A =
[[112 104 101 152 105 151 148 152 149 105 152 106 149 103 104 100]
 [123 123 120 132 121 132 133 134 132 121 133 123 132 123 122 120]
 [128 126 126 131 127 130 130 130 131 127 132 126 130 126 126 126]
 [133 138 138 117 136 118 119 117 118 136 118 139 118 140 139 137]
 [125 125 123 129 124 130 129 129 130 125 130 125 129 126 126 124]]
Indices start at 0.
(0, 0)	112
(4, 7)	129
(3, 0)	133
(4, 8)	130
(3, 7)	117
(0, 10)	152
(1, 1)	123
(0, 14)	104
(3, 14)	139
(1, 3)	132
(0, 3)	152
(3, 4)	136
(2, 10)	132
(2, 5)	130
(1, 6)	133
(2, 15)	126
(3, 10)	118
(4, 5)	130
(3, 15)	137
(1, 10)	133
(0, 2)	101
(2, 9)	127
(3, 8)	118
(1, 12)	132
(0, 6)	148
(4, 0)	125
(0, 9)	105
(1, 13)	123
(2, 0)	128

m =
121  123  129  103
129  134  127  136
132  122  129  125
Indices start at 0.
(0, 0): 121
(1, 3): 136
(2, 0): 132

W =
[[143 133 119 123]
 [120 127 132 130]
 [120 125 133 131]
 [118 123 133 132]
 [118 123 133 132]
 [118 121 134 134]
 [151 140 117 114]
 [149 135 118 120]
 [151 137 117 117]
 [151 139 117 115]]
Indices start at 0.
row 0 col 0	143
row 3 col 0	118
row 5 col 1	121
row 8 col 3	117
row 7 col 1	135
row 8 col 1	137
row 2 col 0	120
row 5 col 3	134
row 0 col 1	133
row 6 col 2	117
row 9 col 1	139
row 4 col 0	118
row 7 col 0	149
row 1 col 3	130
row 6 col 3	114
row 9 col 0	151

a =
[[118 128 129 127 129 125 128 127 130 124 133 124 133 126]
 [132 134 129 108 126 130 125 126 132 126 117 125 121 134]
 [130 131 123 129 127 136 130 124 130 131 130 138 132 128]
 [122 129 122 127 126 131 128 121 129 129 134 133 133 128]
 [127 124 123 124 130 132 115 122 134 123 140 137 127 120]
 [112 134 116 139 120 134 113 130 135 136 137 137 135 111]
 [114 132 120 125 130 137 112 134 143 130 140 133 137 108]
 [127 131 128 131 130 126 124 127 129 130 126 127 133 126]
 [124 128 120 123 121 136 111 123 148 133 134 134 126 107]
 [135 123 127 125 125 132 129 130 123 127 127 126 127 125]
 [134 127 127 132 124 134 131 123 130 127 131 134 130 126]
 [117 129 128 126 130 124 128 130 130 125 132 124 132 127]
 [113 134 115 137 119 136 113 129 137 138 135 136 134 108]]
a[0, 0] -> 118
a[9, 6] -> 129
a[5] -> [112, 134, 116, 139, 120, 134, 113, 130, 135, 136, 137, 137, 135, 111]
a[9, 4] -> 125
a[:, 2] -> [129, 129, 123, 122, 123, 116, 120, 128, 120, 127, 127, 128, 115]
a[3, 3] -> 127
a[1, 13] -> 134
a[11, 5] -> 124
a[9, 0] -> 135
a[9, 11] -> 126
a[4, 4] -> 130
a[10, 6] -> 131
a[6, 13] -> 108
a[8, 10] -> 134
a[8, 2] -> 120
a[2, 3] -> 129
a[6, 2] -> 120
a[7, 8] -> 129
a[5, 9] -> 136
a[8] -> [124, 128, 120, 123, 121, 136, 111, 123, 148, 133, 134, 134, 126, 107]
a[:, 4] -> [129, 126, 127, 126, 130, 120, 130, 130, 121, 125, 124, 130, 119]
a[3] -> [122, 129, 122, 127, 126, 131, 128, 121, 129, 129, 134, 133, 133, 128]
a[2, 1] -> 131
a[10, 9] -> 127
a[6, 4] -> 130
a[5, 13] -> 111
a[:, 10] -> [133, 117, 130, 134, 140, 137, 140, 126, 134, 127, 131, 132, 135]
a[1, 3] -> 108
a[10] -> [134, 127, 127, 132, 124, 134, 131, 123, 130, 127, 131, 134, 130, 126]
a[2] -> [130, 131, 123, 129, 127, 136, 130, 124, 130, 131, 130, 138, 132, 128]
a[2, 9] -> 131
a[4, 9] -> 123
a[11] -> [117, 129, 128, 126, 130, 124, 128, 130, 130, 125, 132, 124, 132, 127]
a[12, 7] -> 129
a[4, 6] -> 115
a[:, 8] -> [130, 132, 130, 129, 134, 135, 143, 129, 148, 123, 130, 130, 137]
a[10, 3] -> 132

x = [133 113 154 104 137 156]
x[-6]: 133
x[-3]: 104

grid =
[[132 121 128 125 126 140 126 124 139 134 150]
 [126 133 129 131 129 120 129 131 122 127 116]
 [128 141 134 137 136 122 134 138 123 129 115]
 [127 140 132 136 134 119 133 137 120 129 110]
 [133 121 128 125 125 139 126 123 140 134 149]
 [126 138 131 134 132 119 131 134 121 129 113]
 [133 122 128 126 127 139 127 124 139 134 148]
 [132 124 129 126 128 139 127 126 138 133 146]
 [133 122 129 124 126 140 128 125 139 134 148]
 [130 120 128 124 126 137 125 123 137 133 146]]
grid[0,0]	132
grid[-5,-2]	129
grid[-10]	[132, 121, 128, 125, 126, 140, 126, 124, 139, 134, 150]
grid[-8,-3]	123
grid[-6,10]	149
grid[:, -2]	[134, 127, 129, 129, 134, 129, 134, 133, 134, 133]
grid[-3,-5]	127
grid[1,-10]	133
grid[1,9]	127
grid[-3]	[132, 124, 129, 126, 128, 139, 127, 126, 138, 133, 146]
grid[5,0]	126
grid[-8,9]	129
grid[6,7]	124
grid[-1]	[130, 120, 128, 124, 126, 137, 125, 123, 137, 133, 146]
grid[-7,2]	132
grid[-9,-11]	126
grid[-5,5]	119
grid[6,10]	148
grid[-4,0]	133
grid[2]	[128, 141, 134, 137, 136, 122, 134, 138, 123, 129, 115]
grid[:, -9]	[128, 129, 134, 132, 128, 131, 128, 129, 129, 128]
grid[0,6]	126
grid[5]	[126, 138, 131, 134, 132, 119, 131, 134, 121, 129, 113]
grid[3,7]	137
grid[-1,0]	130
grid[8,-1]	148
grid[-4,8]	139
grid[-9,5]	120
grid[-4,9]	134
grid[-6]	[133, 121, 128, 125, 125, 139, 126, 123, 140, 134, 149]
grid[-8,-6]	122
grid[-10,-1]	150
grid[2,-5]	134

X =
[[130 113 141 109 120 123 152 136 119 130 133 133 120 137 130]
 [135 134 140 123 134 126 124 125 144 130 131 119 141 123 126]
 [119 127 122 135 108 142 109 123 135 141 127 123 124 127 115]
 [124 117 132 128 132 137 148 130 137 143 124 120 137 122 125]]
Indices start at 0.
row 0 col 0	130
row 3 col 4	132
row 1 col 4	134
row 2 col 8	135
row 0 col 6	152
row 2 col 3	135
row 0 col 5	123
row 2 col 11	123
row 0 col 14	130
row 3 col 8	137
row 3 col 6	148
row 2 col 7	123
row 1 col 1	134
row 3 col 5	137
row 0 col 4	120
row 2 col 10	127
row 3 col 9	143
row 0 col 13	137

arr =
[[145 112 145 112 115 141 140 112]
 [105 151 105 151 147 107 112 151]]
arr[0, 0]	145
arr[0, 1]	112
arr[1, 5]	107
arr[1, 7]	151
arr[:, 2]	[145, 105]
arr[1, 3]	151
arr[1, 6]	112

data =
[[125 127 126 126 128 129 112 126 124 129 144 124]
 [121 118 131 130 124 127 127 120 105 138 136 130]
 [123 128 128 124 130 127 132 118 123 138 142 131]
 [122 133 130 133 119 129 110 119 121 123 135 148]
 [114 126 131 128 139 125 120 113 123 125 135 124]
 [124 126 139 112 135 146 136 130 129 133 121 127]
 [117 138 118 114 124 123 120 113 107 132 138 133]
 [139 126 134 124 122 130 131 117 138 127 116 132]
 [125 128 126 120 132 122 126 125 119 135 134 123]
 [130 132 122 131 122 135 135 126 120 130 128 129]]
Indices start at 0.
(0, 0) => 125
(4, 3) => 128
(1, 3) => 130
(3, 11) => 148
(1, 11) => 130
(8, 0) => 125
(5, 6) => 136
(9, 8) => 120
(6, 6) => 120
(0, 4) => 128
(1, 1) => 118
(9, 4) => 122
(7, 10) => 116
(9, 5) => 135
(1, 5) => 127
(5, 7) => 130
(3, 9) => 123
(6, 7) => 113
(7, 5) => 130
(5, 3) => 112
(0, 10) => 144
(3, 8) => 121
(8, 8) => 119
(2, 11) => 131
(1, 9) => 138
(8, 4) => 132
(2, 9) => 138
(8, 9) => 135
(7, 0) => 139
(7, 11) => 132
(3, 5) => 129
(3, 4) => 119
(9, 11) => 129

M = [152 119 112 111 150 116 149 149 149 153 117 155 112 142 108]
M[0]: 152
M[14]: 108
M[-6]: 153
M[-5]: 117
M[7]: 149
